Here is a tiny trained network, its code and every weight. The questions are about switching its units off for an input and a class, where a switched-off unit gives its printed mean instead of its output.

import numpy as np


def w(rows, s, z=0):
    codes = np.array(rows[::2]) - 128.0
    scale = np.full(codes.shape[1], s)
    scale[-1] = z or s
    return codes * scale


def f(y):
    return np.maximum(y, 0)


def log_softmax(a):
    a = a - a.max(-1, keepdims=True)
    return a - np.log(np.exp(a).sum(-1, keepdims=True))


def net(x, mask):
    res = np.array(x, float).reshape(1, 8) / 4 @ E
    y = f(res @ A[0][:, :-1].T + A[0][:, -1])
    res = res + np.where(mask, y, B[0][:, -1]) @ B[0][:, :-1]
    return log_softmax(res[-1] @ U[:, :-1].T + U[:, -1])


A, B = {}, {}
E = w([
[175,223,100,128,73,83,98,111,91,172],'x0',
[114,157,222,165,123,85,152,187,119,172],'x1',
[87,143,15,71,157,60,105,68,180,224],'x2',
[202,91,151,104,132,49,83,204,190,64],'x3',
[143,67,67,43,155,133,141,134,139,147],'x4',
[78,200,126,152,136,94,143,83,180,134],'x5',
[191,116,71,175,67,86,186,65,47,142],'x6',
[107,123,166,153,91,117,248,68,113,39],'x7',
],0.011)
A[0] = w([
[51,131,87,95,178,112,132,92,239,91,180],'N1',
[97,120,133,198,123,151,123,74,154,163,132],'N2',
[72,127,194,140,130,90,155,140,164,47,187],'N3',
[103,143,70,154,103,132,106,97,62,209,220],'N4',
[35,145,178,129,165,146,156,131,139,120,122],'N5',
[165,71,136,103,152,152,144,119,107,30,169],'N6',
[164,26,92,98,127,194,174,114,113,65,201],'N7',
[166,77,58,67,150,78,73,165,121,249,199],'N8',
[182,139,216,113,131,93,96,169,94,103,209],'N9',
[124,157,140,131,179,164,47,166,145,177,151],'N10',
[131,147,123,124,51,99,147,99,206,97,162],'N11',
[37,146,96,115,106,99,178,45,145,115,176],'N12',
[193,165,153,200,96,89,131,117,149,90,164],'N13',
[82,161,81,200,35,106,133,80,117,207,111],'N14',
[147,154,202,166,80,110,163,122,102,96,191],'N15',
[54,99,139,157,184,224,104,197,98,105,255],'N16',
],0.011,0.005)
B[0] = w([
[10,39,81,23,227,94,89,118,86,121,213],'N1',
[98,147,172,163,211,141,154,122,53,122,166],'N2',
[91,30,168,165,138,73,174,142,178,125,210],'N3',
[159,206,105,131,86,157,97,48,141,214,213],'N4',
[77,94,203,149,150,95,185,184,159,176,186],'N5',
[157,18,131,182,124,156,89,136,81,106,204],'N6',
[157,24,81,114,87,244,83,160,19,188,220],'N7',
[199,225,40,20,123,170,100,150,129,99,251],'N8',
[212,90,112,208,78,117,140,204,204,102,210],'N9',
[84,203,96,128,103,155,75,184,202,126,201],'N10',
[126,126,110,117,208,57,103,127,9,90,176],'N11',
[61,93,124,66,179,79,168,84,20,170,210],'N12',
[169,148,90,202,81,34,103,137,87,43,198],'N13',
[169,196,168,129,185,113,209,53,99,176,209],'N14',
[154,121,183,230,116,70,213,130,89,78,214],'N15',
[78,160,214,172,67,232,121,95,255,91,221],'N16',
],0.008,0.02)
U = w([
[57,78,108,76,188,92,113,77,120,129,61],'0',
[175,42,115,135,104,250,112,92,86,142,115],'1',
[200,179,84,68,131,124,63,141,135,148,252],'2',
[120,191,119,159,112,144,182,24,61,210,25],'3',
[107,108,197,155,132,127,167,152,176,136,77],'4',
[168,135,120,186,75,52,152,122,82,37,127],'5',
[81,166,154,146,140,178,59,138,171,144,138],'6',
],0.013,0.0018)

Each question gives the input, the list of numbers given to net, and the class t.
The units are the neurons (one row each of A and B). Each row of codes is followed by its name. A weight is (code - 128) times the scale printed after its matrix; where a second scale follows, it is the last column's (A, B and U).
mask holds one flag per neuron, in row order. A switched-off neuron (its flag False) gives its mean, the last column of its row in B, instead of its output. The means were averaged over made-up inputs and are rounded, as every weight is.
A unit's drop is (log p(t) with every unit on - log p(t) with that unit switched off) / (log p(t) with every unit on - log p(t) with every unit switched off).
The circuit of an input: a set's keep is (log p(t) with only the set's units on - log p(t) with every unit switched off) / (log p(t) with every unit on - log p(t) with every unit switched off). Starting from the 12 units with the biggest drops (on a tie, the unit counted first), units are removed one at a time, each time the one whose removal leaves the highest keep (on an exact tie, the one counted first), for as long as the keep stays at least 0.8.
units of the circuit, in order: the units of the circuit, biggest drop first
top k neurons: the k neurons with the biggest drops, biggest first
drop of u: that unit's drop, to one decimal
input [-1,8,7,-2,5,-8,1,2], class 2: units of the circuit, in order : [N8]
input [-4,8,-6,-8,1,6,4,6], class 4: top 2 neurons : [N5; N3]
input [-3,-6,5,2,-5,-2,7,8], class 3: top 2 neurons : [N12; N14]
input [4,-7,-5,-2,4,5,-2,7], class 0: units of the circuit, in order : [N12; N4]
input [-1,3,5,3,1,8,-2,-6], class 2: top 2 neurons : [N8; N10]
input [-8,0,-3,2,-6,4,1,3], class 4: top 3 neurons : [N3; N5; N16]
input [-8,1,4,-1,-6,-3,8,8], class 3: top 2 neurons : [N12; N9]
input [-8,-8,4,-4,-1,2,4,1], class 0: top 2 neurons : [N1; N12]
input [-5,1,0,-5,0,5,-2,-4], class 6: top 3 neurons : [N16; N10; N11]
input [7,-1,-7,1,8,6,3,-4], class 2: top 3 neurons : [N15; N3; N6]
input [5,7,2,-4,-1,-2,2,-7], class 2: top 2 neurons : [N8; N10]
input [-6,-4,-2,-7,-2,0,8,-2], class 3: top 2 neurons : [N14; N4]
input [4,2,4,-3,5,-2,-2,1], class 2: top 2 neurons : [N8; N15]
input [-2,-5,5,-6,0,1,-2,8], class 0: units of the circuit, in order : [N1]
input [-2,2,6,-1,3,-1,-4,-6], class 2: drop of N8 : 1.3
input [0,6,6,-2,1,-4,7,-7], class 2: drop of N8 : 3.2
input [5,7,2,0,-1,-3,0,-1], class 2: drop of N3 : 0.1
input [0,5,-3,6,-5,6,0,-8], class 5: drop of N13 : 0.2
